How the units are linked:
from | ε ξ τ θ χ
mh | fm hr jm qz ml
gh | qt zs rh hq hf
zb | qg sb hh fq qz
sb | zb mz lf jd qg
ns | cd jl pg bg jt
rj | pn tt cd jl tm
cd | jt ns gb br ff
qz | hc qg mz hh jm
bg | br ll fm hr pg
jd | fq gn dr qj lf
fh | nq dr hf gh gn
fm | ml mh hl hc mm
sf | jl gb bg mm ns
gn | jd nq td hf fq
jl | ns sf br ll cd
tm | hq pn ff cd pr
zs | gh jp pr tm qt
hh | tp lf gn fh mz
hl | cq jm qg sb hr
jp | zs sd hq pn gh
hr | mh cq hc qg fm
qj | td hf zs sd dr
sd | jp rh tm rj zs
fq | lf jd fh td hh
br | pg bg ml mh gb
tp | mz hh jd nq sb
qt | hf gh sd pr qj
pg | gb br mm fm sf
hc | jm qz sb tp hl
ff | tt jt jl gb rj
pn | tm rj jt ns hq
gb | sf pg ll ml jl
jt | ff cd sf pg tt
dr | fh td qt zs nq
mm | ll ml hr hl bg
cq | hr hl qz zb mh
lf | hh fq nq dr tp
rh | sd pr pn tt jp
qg | qz zb tp lf hc
hf | qj qt jp rh td
hq | pr tm tt jt rh
tt | rj ff ns sf pn
mz | sb tp fq gn zb
nq | gn fh qj qt jd
pr | rh hq rj ff sd
ml | mm fm cq jm ll
td | dr qj gh jp fh
ll | bg mm mh cq br
jm | hl hc zb mz cq

The rows follow the links: the fewer symbols apart two units are, the more alike their rows tend to be.

Each row is also shifted at random along 3 hidden directions that mean nothing.

Some units, each with a row of numbers:
gh: [  94   24  -51  -34   11   57   31   -4   66    0   28   12   33   87   68  -41   68  -22  -86   28   29  -60  -58   29  -26  -31  -26 -103   70   51  -19   -1  -11  -11   49  -51   41  -95   53  -60    1   80   43]
zb: [   7  -27   73   -1  -47  -38  -32   89  -34  -23   62  -27    8  -32  -60    6  -66   74   65  -99   51    9  -21   13   38   93   65   54  -22   -4    8  -56   93  -47  -29   45  -44    9  -17   17   -1   18    9]
mz: [-425   -7   89    0  -35    6  -44  116  -48   85   73   36  108   24  -28   21  -56   27   45  -77   70   -8  -21  187    3  131   33    2  154   37  -57  -93  112  -71   -8  101  -33   -2   31 -258   21   76   34]
tt: [-117   26  -62   10   37   37   27  -95   31   15  -70   20  -19   12   56    3   63  -70  -47  100  -61   11   40  -28  -37  -93  -65  -44   -9   -4    2   67  -97   58   33  -43   43   10    4   12   -8  -46  -23]
pg: [-252   29   10   69   -2   37  -21  -32  -35   10  -77  -13 -169  -22   28   46  -29  -20   93   82  -31   70   89 -197  -56  -50  -35   65 -334  -22   28  -10  -63   65   10   74  -58   90  -66  159 -182 -131  -58]
zs: [ 186   13  -73  -44   22   34   42  -32   68  -29   23    3   51   65   56  -43   82  -27 -103   27    1  -59  -55   30   -6  -44  -31  -98  108   34  -16   33  -24   -4   38  -89   57  -89   52  -26   47   70   37]
hh: [  90  -34   50  -35  -29  -44   -9   77   -9  -31   84  -24   91  -11  -57  -25  -35   68  -12 -115   56  -35  -67   97   61   86   64    2  152    8   -8  -36   92  -72  -32  -19    0  -44   23  -52   99   82   40]
pr: [  15   36  -77   -7   33   68   31  -54   59   18  -27   23  -17   71   86  -18   77  -63  -68   91  -14  -25  -11  -16  -55  -70  -61  -90  -13   29  -16   19  -61   27   53  -31   37  -51   34  -33  -32   19   15]
ns: [ -55   45  -46   76   33   76  -46  -40  -46  170 -119   99  -53   33   49   72    3 -126   76  144  -55   57  118   34 -119  -46  -75   15  -98   19  -57  -25  -67   55   41  140  -29   89  -20 -199 -161  -73  -46]
nq: [ 102  -16    8  -69  -23  -25   35   47   50 -103   97  -51   72   19   -5  -64   23   81  -86  -94   49  -67 -114   17   68   37   42  -60  122   19   17    7   54  -54   -7 -109   35 -100   41   70  109   92   59]
tp: [ 141   -5   55    3  -32  -11  -54  116  -36   57   65   26   65   21  -43   11  -55   41   57  -76   66  -14  -27  119   -2  111   56   15   74   31  -37  -90  116  -79   -3   86  -46  -12   19 -173  -18   76   26]
jt: [-125    5  -52    7   40   18   35 -106   28  -33  -71   -5  -53  -16   42    2   52  -51  -41   85  -69   21   38  -90  -11 -101  -61   -4  -68  -33   28   86 -105   75    5  -63   37   29  -14  119   -2  -77  -31]
rj: [  -5   18  -71    4   38   39   33  -93   37   17  -67   16  -15   23   57   -5   60  -75  -69   98  -57   -1   24  -12  -37  -93  -68  -47   17    0   -5   66  -94   51   30  -52   47    5   12    1    3  -26  -16]
ff: [-227   -8  -57  -38   48  -23   70 -132   44  -75  -53  -32    7  -42   26  -33   82  -39 -113   53  -91    3    5  -44   42 -110  -52  -26   86  -49   39  138 -114   75  -22 -145   90    6    4  141  133  -56  -24]
cd: [  63   22  -60   45   40   39   -9  -81  -13   91 -109   58  -27    4   31   37   24 -103   17  109  -71   37   84   13  -65  -76  -68    9  -32   -9  -25   36  -85   65   22   42   10   64  -19  -91  -57  -68  -43]
ml: [ 117  -39   23   16    8  -97  -18  -36  -62  -18  -51  -16    8 -120  -91   26  -49    7   50  -36  -63   59   54   17   59   -1   24  111   44  -73   23   65  -17   25  -69  -11   -2   92  -54   65   98  -82  -49]
sf: [-127  -19  -27    8   42  -45   10 -107  -26   34  -85   25   46  -70  -21   17   18  -77  -29   51 -102   40   67   83   25  -63  -38   36  153  -55   -2   96  -79   59  -35  -39   55   82  -14  -46  121  -64  -47]
mh: [ 122  -32   40   34   -9  -74  -40    3  -78   27  -37    4   21  -94  -96   36  -69    6   79  -40  -42   50   60   55   34   34   36  114   45  -53    6   18   20    3  -61   46  -21   92  -45  -22   51  -56  -41]
dr: [ -42   42    6    1  -31  103   -1   93   41   17   69   13  -53  121   79  -13   10   38   12   10  104  -47  -62  -68  -76   44    2  -84 -165   89  -24 -115   64  -45   78   68  -56  -95   37  -37 -174   76   53]

In each set, the symbols that take the first to the second take the third to the fourth, perhaps in another order. Give the fourth.
Answers are names.
A [ 127   11  -76   45   48   15  -18  -84  -27  124 -116   81   37   -7   16   42   28 -131    6  108  -86   37   90  112  -52  -71  -65    9  104  -10  -48   39  -84   55   13   47   32   70   -3 -195   10  -39  -47]
B [   7   -8  -28   27   27  -26    3  -87  -20   17  -90   13  -31  -53  -10   22    4  -61   14   66  -82   49   80  -22   -3  -69  -37   42  -18  -48   11   71  -86   61  -24   -9   24   78  -34   40   22  -83  -52]
C [ 251   -5   -4  -53  -22   -3   23   36   51  -75   90  -36   44   42   10  -54   24   58  -71  -66   57  -66  -89   10   39   27   38  -63   76   33   13  -14   58  -49    7  -72   21 -102   41   40   55  101   55]
D qj

A [  80  -47   58    1  -21  -99  -13    8  -52  -65    3  -49  -11 -105 -100    6  -73   60   56  -88  -18   38   23  -33   80   41   57  111   -5  -70   50   30   33   -5  -73  -15  -19   64  -53  140   79  -55  -28]
B [-130  -33   72    8  -26  -69  -37   50  -68   11   23    2   56  -71  -89   27  -77   37   59  -86    7   28   16   91   52   84   53   84  100  -32   -8  -14   55  -35  -59   46  -25   64  -28  -60   74   -8  -10]
C [  -1   21  -78   -5   40   35   30  -93   40   24  -61   25   14   27   62   -6   78  -74  -73   96  -64  -12   13   18  -27  -89  -61  -56   65    8  -14   61  -94   49   32  -51   58  -14   26  -34   25   -9   -5]
D tt

A [ -65   50  -50  -14   16  105   29    4   72   -4   27    8  -63  113  108  -27   63  -14  -47   65   41  -44  -46  -88  -74  -37  -40 -107 -133   73   -5  -45  -16   -2   78   -6   -5  -90   40   11 -128   40   36]
B [   0   29  -75  -29   29   58   41  -56   64   -2  -14   13    4   71   73  -32   82  -41  -94   76  -12  -36  -29  -10  -31  -68  -51 -100   31   29   -7   33  -62   20   47  -61   49  -65   38  -13   -2   32   19]
C [  48   21  -76  -25   29   40   58  -81   75  -52  -27  -14  -46   40   69  -34   82  -27  -91   79  -32  -18  -19  -98  -14 -102  -53  -74  -47   11   22   61  -82   39   40  -94   54  -50   20  114   -8   -5    4]
D rj

A [-105   17  -59   13   50   34   12  -94   13   58  -83   48    1   11   42   14   58  -94  -35  101  -68   13   56   34  -43  -81  -70  -33   54  -10  -22   58  -90   57   19   -9   42   29    4  -81    6  -36  -22]
B [-218   26  -32   55   35   53  -15  -65  -21   99  -96   61  -42   10   47   48   16  -99   36  118  -58   48   91    3  -72  -59  -72   10  -68   -1  -24   12  -75   63   20   71   -2   74  -19  -99  -84  -68  -41]
C [ 175  -42   55   12  -26  -88  -32   37  -66  -23    1  -26    8  -92 -100   20  -75   48   80  -80   -7   38   25    7   59   59   62  107    6  -45   19   -4   43  -19  -61   29  -33   70  -43   54   49  -34  -24]
D qz

A [-163  -15   52  -52  -31  -33    3   81   10  -51  105  -37   79    7  -32  -32  -16   81  -26 -113   63  -47  -80   70   67   84   54  -22  134   16    6  -29   90  -65  -21  -36    0  -61   33  -23   94   85   49]
B [ -11   23   47  -15  -54   43    1  103   34  -77   99  -51  -87   64   28  -30  -18  105   26  -53  107  -35  -82 -144  -12   60   45  -39 -219   49   22  -98   81  -53   36   22  -60  -86    7  145 -142   51   48]
C [ 365   13   29   10  -50   31  -31  110    2    1   70   -9  -39   64   -6   -1  -45   65   65  -55   98  -27  -45  -55  -32   72   55  -11 -150   58   -8 -118   96  -59   27   73  -64  -63    6    2 -134   69   34]
D gn

A [ -98   38   42   -2  -39   78   -8  112   29   -9   91  -16  -63   98   50  -15  -13   70   38  -24  120  -37  -68  -87  -47   69   23  -58 -193   76   -9 -121   84  -61   54   68  -69  -82   22   14 -175   67   50]
B [  89   29  -19  -32  -17   61   36   31   70  -60   72  -28  -50   90   72  -48   46   46  -54   -3   63  -62  -83 -100  -24   -5    0  -91 -104   57   15  -47   28  -23   56  -39   -4 -113   31   91  -75   64   45]
C [ -94  -20   84   22  -46  -40  -33   71  -44  -42   37  -43  -59  -48  -64   18  -81   82   97  -78   41   30    6  -87   31   72   59   81 -144  -18   35  -51   70  -27  -36   56  -65   42  -43  114  -53  -33   -7]
D mz

A [  22   11  -71  -50   37   27   59  -59   71  -37    9    0   51   49   61  -47   91  -32 -129   35  -25  -55  -49   31    5  -68  -47  -99  138   22   -3   66  -53   15   31 -123   77  -74   52   -7   85   48   30]
B [ 373  -10  -21   37    1  -56    5  -76  -32  -81  -82  -48 -139  -92  -43   16  -33   12   58   28  -69   66   64 -198   26  -77    2  108 -223  -79   70   75  -66   64  -34  -36  -16   78  -75  294  -36 -124  -62]
C [-180  -31   26   11    7  -73    1  -58  -44  -51  -50  -32  -23 -102  -58   18  -35    4   23  -13  -61   59   52  -44   63  -26    6   90  -16  -71   43   78  -48   42  -59  -33   10   92  -48  148   82  -99  -52]
D hh

A [ -60   25  -57  -38   24   62   44  -30   74  -27   18    0    3   74   86  -44   80  -17  -94   48   14  -49  -54  -31  -25  -52  -37 -105   19   38   -2   22  -37    4   46  -74   48  -84   47   22  -13   47   32]
B [-354   36  -55  -13   39   90   33  -60   55   34  -27   30  -10   73  103  -15   87  -66  -74  105  -15  -26   -5    2  -57  -68  -76 -101   11   38  -26   22  -72   41   56  -23   37  -41   30  -63  -42   12    9]
C [ -76   12  -32   33   33    5   10  -88   -3    0  -87   -1  -89  -35   19   16   15  -50   13   77  -69   50   69 -106  -24  -78  -40   34 -128  -39   30   55  -82   71   -3   -7    4   66  -35  115  -41 -104  -44]
D br

A [ -32   13  -73  -43   42   32   60  -81   65  -41  -13   -8   35   35   61  -41   91  -43 -130   51  -37  -45  -30    9    7  -82  -58  -87  118   10    7   82  -78   33   23 -123   79  -61   39   26   83   22   16]
B [-276   31  -62   11   49   79    2  -65   21  109  -61   70   36   64   80   14   72 -118  -62  118  -46   -7   40  103  -70  -63  -83  -79  106   35  -56   18  -73   39   50   21   40    4   36 -210  -15    6   -4]
C [-150   11    0  -51   -5   43   31   43   59  -30   82  -18   58   75   53  -43   42   30  -86  -27   57  -71  -92   46    4   23    5  -94   99   47  -19  -21   35  -42   34  -50   26 -104   60  -44   30   99   55]
D qt

A [ 183  -22   68   31  -38  -47  -40   70  -53  -30   23  -32  -63  -54  -71   22  -89   69  105  -77   38   34   12  -81   23   61   68   93 -153  -17   31  -56   68  -26  -36   66  -72   40  -42  107  -61  -32  -14]
B [ 466   -2   39    6  -48   -6  -28  106   -5  -41   71  -26  -47   23  -32  -12  -51   90   64  -79   84  -15  -47  -79    7   74   70   29 -159   30   18  -88   97  -63    5   52  -68  -49  -15   83  -97   46   22]
C [ -76    9  -17   58   19   18  -18  -62  -33   60  -92   32  -84  -34    6   48  -13  -57   67   89  -52   66   93  -63  -51  -52  -41   56 -139  -23    0   16  -65   60   -7   60  -20   98  -43   20  -82 -101  -53]
D fm

A [-190   41  -21  -38   -7   86   52   17   84  -66   67  -36  -61  105  105  -47   64   33  -71   23   63  -52  -83 -130  -37  -23  -19 -105 -145   57   16  -28   -1   -8   68  -41    2 -114   41  113 -101   53   47]
B [  95   28  -80  -16   35   58   45  -55   71   -7  -15   11   -5   71   78  -28   84  -44  -83   74  -12  -37  -26  -24  -43  -73  -57  -90    5   36   -5   28  -60   27   53  -60   45  -64   41    0  -16   31   23]
C [-239  -55    7  -15   32 -108   13  -94  -45  -24  -57   -8   97 -129  -82   18   -6  -33  -40  -24 -106   38   55  118   98  -27   -1   76  260  -95   20  126  -58   44  -82  -90   70   95  -22    0  242  -62  -48]
D mh

A [-471  -17   48   19   -1  -32  -10  -17  -58    9  -40   -8  -32  -80  -38   37  -39   -2   56    0  -35   59   57  -24   22    2   -2   80  -43  -50   14   25  -26   31  -50   34  -16   95  -48   57   15  -93  -49]
B [-226  -24   67   33  -16  -56  -43   29  -71   48  -16    8   19  -72  -75   44  -72    8   85  -42  -10   50   54   62   24   62   30   94   30  -39    0  -15   34   -7  -51   76  -37   89  -36  -61   27  -44  -33]
C [  35  -20   70   25  -31  -39  -59   92  -74   62   27   20   38  -31  -76   39  -83   32   98  -71   37   27   24   90    7  105   58   76   34   -3  -24  -72   89  -48  -33  109  -58   52  -17 -128  -13   20   -5]
D mz

A [-194   -2   10   41   18  -10  -22  -52  -50   58  -85   23  -36  -58  -23   48  -24  -47   56   50  -60   60   89   -1  -17  -28  -22   68  -52  -39   -1   32  -45   44  -24   49  -14  104  -46  -16  -20  -94  -59]
B [ 172  -22  -32    7   24  -64   26 -112   -4  -77  -78  -36  -57  -97  -38   -5    9  -18  -10   28  -94   47   50 -111   53  -95  -14   72  -49  -85   60  115  -90   66  -44  -84   39   72  -51  224   73 -110  -52]
C [ -99   22  -72  -28   39   39   56  -92   64  -35  -33   -5  -19   28   75  -23   88  -40  -95   76  -47  -20  -11  -58  -10 -100  -58  -74    0    7   17   72  -94   52   33  -98   62  -32   22   78   27  -12    1]
D pr

A [ -19   -8   34  -39  -27   -3    3   81   19  -18   97  -14   86   39  -12  -37  -11   59  -29  -82   70  -60  -76   84   33   78   41  -45  128   35  -11  -45   83  -63    0  -14    0  -75   45  -78   56   98   56]
B [ 331   31  -49  -12   -1   72   11   22   54    9   24   13   -8   99   67  -27   56  -13  -46   38   43  -50  -58  -15  -54  -15  -24  -93  -43   63  -24  -42   11  -19   63   -2   -2  -96   42  -40  -83   77   42]
C [  83  -49   70  -41  -28  -91    4   55  -18  -96   78  -58   70  -62  -88  -20  -50  100   -9 -143   34  -22  -65   36  102   70   80   43  127  -34   31    8   77  -52  -59  -57    9  -18   -5   79  143   40   19]
D nq

A [ 161   13  -33  -28    1   47   10   36   47   28   53   23   58   92   47  -28   48   -8  -64    4   45  -62  -60   80  -33   12   -1  -93   91   59  -34  -39   29  -37   49   -4   20  -97   59 -136   -4  102   49]
B [  29   29  -70  -10   32   66   25  -41   48   52  -18   42   29   79   85   -7   83  -80  -80   87  -12  -33   -9   55  -60  -59  -60  -97   69   43  -38   10  -51   23   55  -23   42  -49   48 -127  -17   51   20]
C [ 209   -9   64   25  -44  -37  -55   92  -59   15   39  -12  -15  -25  -67   32  -86   61  105  -76   49   22    7    6   15   90   67   71  -68   -1   -3  -79   94  -48  -30   86  -69   25  -30  -22  -50    5   -1]
D fq

A [-160   -9   85   12  -48  -28  -33   97  -41   -9   60  -29  -26  -22  -43   19  -73   81   81  -84   62   15  -13  -30   21   95   58   61  -97   -5   14  -78   84  -44  -23   70  -64   18  -27   33  -46    3    3]
B [ 156  -18   24  -43  -23  -24    0   70   11  -31   91  -16  102   26  -28  -35   -6   59  -49  -88   59  -62  -79   96   43   66   45  -37  166   21  -12  -34   81  -67   -6  -27   10  -72   39  -71   89  106   50]
C [ -60   25  -28  -40   -3   58   39   16   71  -31   64  -12   17   84   72  -46   55   19  -78    2   55  -62  -76   -5  -17    0  -11 -108   23   49  -12  -23   19  -26   51  -50   26 -105   49   -7  -15   81   49]
D hq

A [  44    5  -19   51   12   -3   -2  -74  -18  -14  -89   -9 -122  -52   -3   30  -17  -29   52   65  -60   59   75 -146  -23  -69  -28   63 -210  -45   34   40  -73   64  -12   15  -15   80  -55  160  -84 -119  -58]
B [  44   -2  -24   22   18  -15   16  -95    0  -51  -81  -28 -111  -57    1   11    7  -25   23   61  -69   53   64 -160    1  -94  -31   55 -177  -50   52   76  -89   77  -13  -39    7   69  -50  220  -39 -115  -52]
C [ 157  -13   32   57   -7  -44  -52   13  -72   26  -53   -2  -77  -69  -63   47  -83    5  125  -13  -16   71   79  -59   -4   22   36  113 -155  -40   13  -15   10   16  -34   91  -62  102  -64   57  -69  -87  -53]
D ml

